Here is a tiny trained network, its code and every weight. The questions are about switching its units off for an input and a class, where a switched-off unit gives its printed mean instead of its output.

import numpy as np


def w(rows, s, z=0):
    codes = np.array(rows[::2]) - 128.0
    scale = np.full(codes.shape[1], s)
    scale[-1] = z or s
    return codes * scale


def f(y):
    return np.maximum(y, 0)


def log_softmax(a):
    a = a - a.max(-1, keepdims=True)
    return a - np.log(np.exp(a).sum(-1, keepdims=True))


def net(x, mask):
    res = np.array(x, float).reshape(1, 6) / 4 @ E
    y = f(res @ A[0][:, :-1].T + A[0][:, -1])
    res = res + np.where(mask, y, B[0][:, -1]) @ B[0][:, :-1]
    return log_softmax(res[-1] @ U[:, :-1].T + U[:, -1])


A, B = {}, {}
E = w([
[85,143,113,176,190,137,162,90],'x0',
[135,75,142,123,113,145,107,112],'x1',
[211,117,85,118,166,127,217,175],'x2',
[132,75,82,79,173,167,111,31],'x3',
[83,169,103,65,159,131,123,148],'x4',
[136,204,128,113,178,247,109,185],'x5',
],0.011)
A[0] = w([
[172,69,125,158,127,187,107,140,170],'N1',
[53,172,73,103,207,151,90,89,183],'N2',
[112,92,113,137,230,164,106,60,194],'N3',
[189,130,98,166,168,93,225,120,125],'N4',
[131,108,118,88,102,94,130,101,182],'N5',
[128,66,83,160,26,64,93,96,133],'N6',
[142,191,177,102,150,156,157,193,250],'N7',
[60,128,156,123,110,116,117,187,165],'N8',
[61,192,138,118,160,133,125,172,150],'N9',
[55,83,184,171,97,125,90,124,185],'N10',
[158,101,136,126,189,45,246,130,196],'N11',
[116,187,105,147,167,79,178,178,255],'N12',
[138,20,133,54,158,162,148,189,225],'N13',
[114,117,143,150,112,100,120,107,133],'N14',
[90,65,110,132,181,100,196,84,187],'N15',
],0.011,0.0047)
B[0] = w([
[185,120,58,91,164,114,125,133,185],'N1',
[95,58,5,86,61,196,86,87,244],'N2',
[140,105,116,89,109,121,112,93,235],'N3',
[140,119,110,144,175,125,159,204,223],'N4',
[207,143,119,118,102,119,158,124,181],'N5',
[154,122,193,139,135,85,94,182,230],'N6',
[195,66,89,130,80,206,141,99,246],'N7',
[116,98,129,101,130,146,104,105,187],'N8',
[113,72,129,105,93,108,167,42,210],'N9',
[122,111,165,99,83,132,61,144,211],'N10',
[239,68,123,141,132,98,176,200,243],'N11',
[166,96,91,88,95,133,139,131,235],'N12',
[143,90,76,98,148,195,117,103,219],'N13',
[129,143,133,108,130,128,81,222,165],'N14',
[121,52,125,139,146,165,165,126,210],'N15',
],0.011,0.012)
U = w([
[122,109,82,82,97,149,120,99,176],'0',
[122,167,156,141,112,96,86,175,95],'1',
[106,184,139,177,164,103,191,85,2],'2',
[101,93,111,133,212,143,172,94,72],'3',
[194,113,113,120,135,117,168,150,184],'4',
[133,252,140,154,194,99,195,86,30],'5',
[120,117,182,135,120,129,116,66,89],'6',
[97,210,103,157,171,113,166,150,28],'7',
],0.015,0.0048)

Each question gives the input, the list of numbers given to net, and the class t.
The units are the neurons (one row each of A and B). Each row of codes is followed by its name. A weight is (code - 128) times the scale printed after its matrix; where a second scale follows, it is the last column's (A, B and U).
mask holds one flag per neuron, in row order. A switched-off neuron (its flag False) gives its mean, the last column of its row in B, instead of its output. The means were averaged over made-up inputs and are rounded, as every weight is.
A unit's drop is (log p(t) with every unit on - log p(t) with that unit switched off) / (log p(t) with every unit on - log p(t) with every unit switched off).
The circuit of an input: a set's keep is (log p(t) with only the set's units on - log p(t) with every unit switched off) / (log p(t) with every unit on - log p(t) with every unit switched off). Starting from the 12 units with the biggest drops (on a tie, the unit counted first), units are removed one at a time, each time the one whose removal leaves the highest keep (on an exact tie, the one counted first), for as long as the keep stays at least 0.8.
units of the circuit, in order: the units of the circuit, biggest drop first
top k neurons: the k neurons with the biggest drops, biggest first
drop when u is switched off: that unit's drop, to one decimal
input [7,7,2,4,1,-5], class 4: units of the circuit, in order -> (N11)
input [7,-4,-7,6,-8,-6], class 6: units of the circuit, in order -> (N6, N12)
input [6,-3,-3,1,-7,-6], class 4: top 2 neurons -> (N15, N11)
input [3,7,-6,1,-1,-6], class 1: top 2 neurons -> (N6, N14)
input [-1,-7,-4,8,-8,-8], class 4: top 2 neurons -> (N15, N5)
input [-6,4,3,-5,2,2], class 0: top 3 neurons -> (N11, N4, N6)
input [-6,7,-2,7,-8,-3], class 4: top 2 neurons -> (N6, N2)
input [1,7,-1,3,-4,-2], class 4: top 2 neurons -> (N2, N6)
input [-1,8,1,0,1,-4], class 4: drop when N2 is switched off -> 0.1
input [-7,2,-1,8,-8,-2], class 4: drop when N2 is switched off -> 0.4
input [7,-1,-3,-6,-7,1], class 6: drop when N11 is switched off -> 0.3
input [-8,5,-2,3,-8,-5], class 1: drop when N6 is switched off -> 0.3
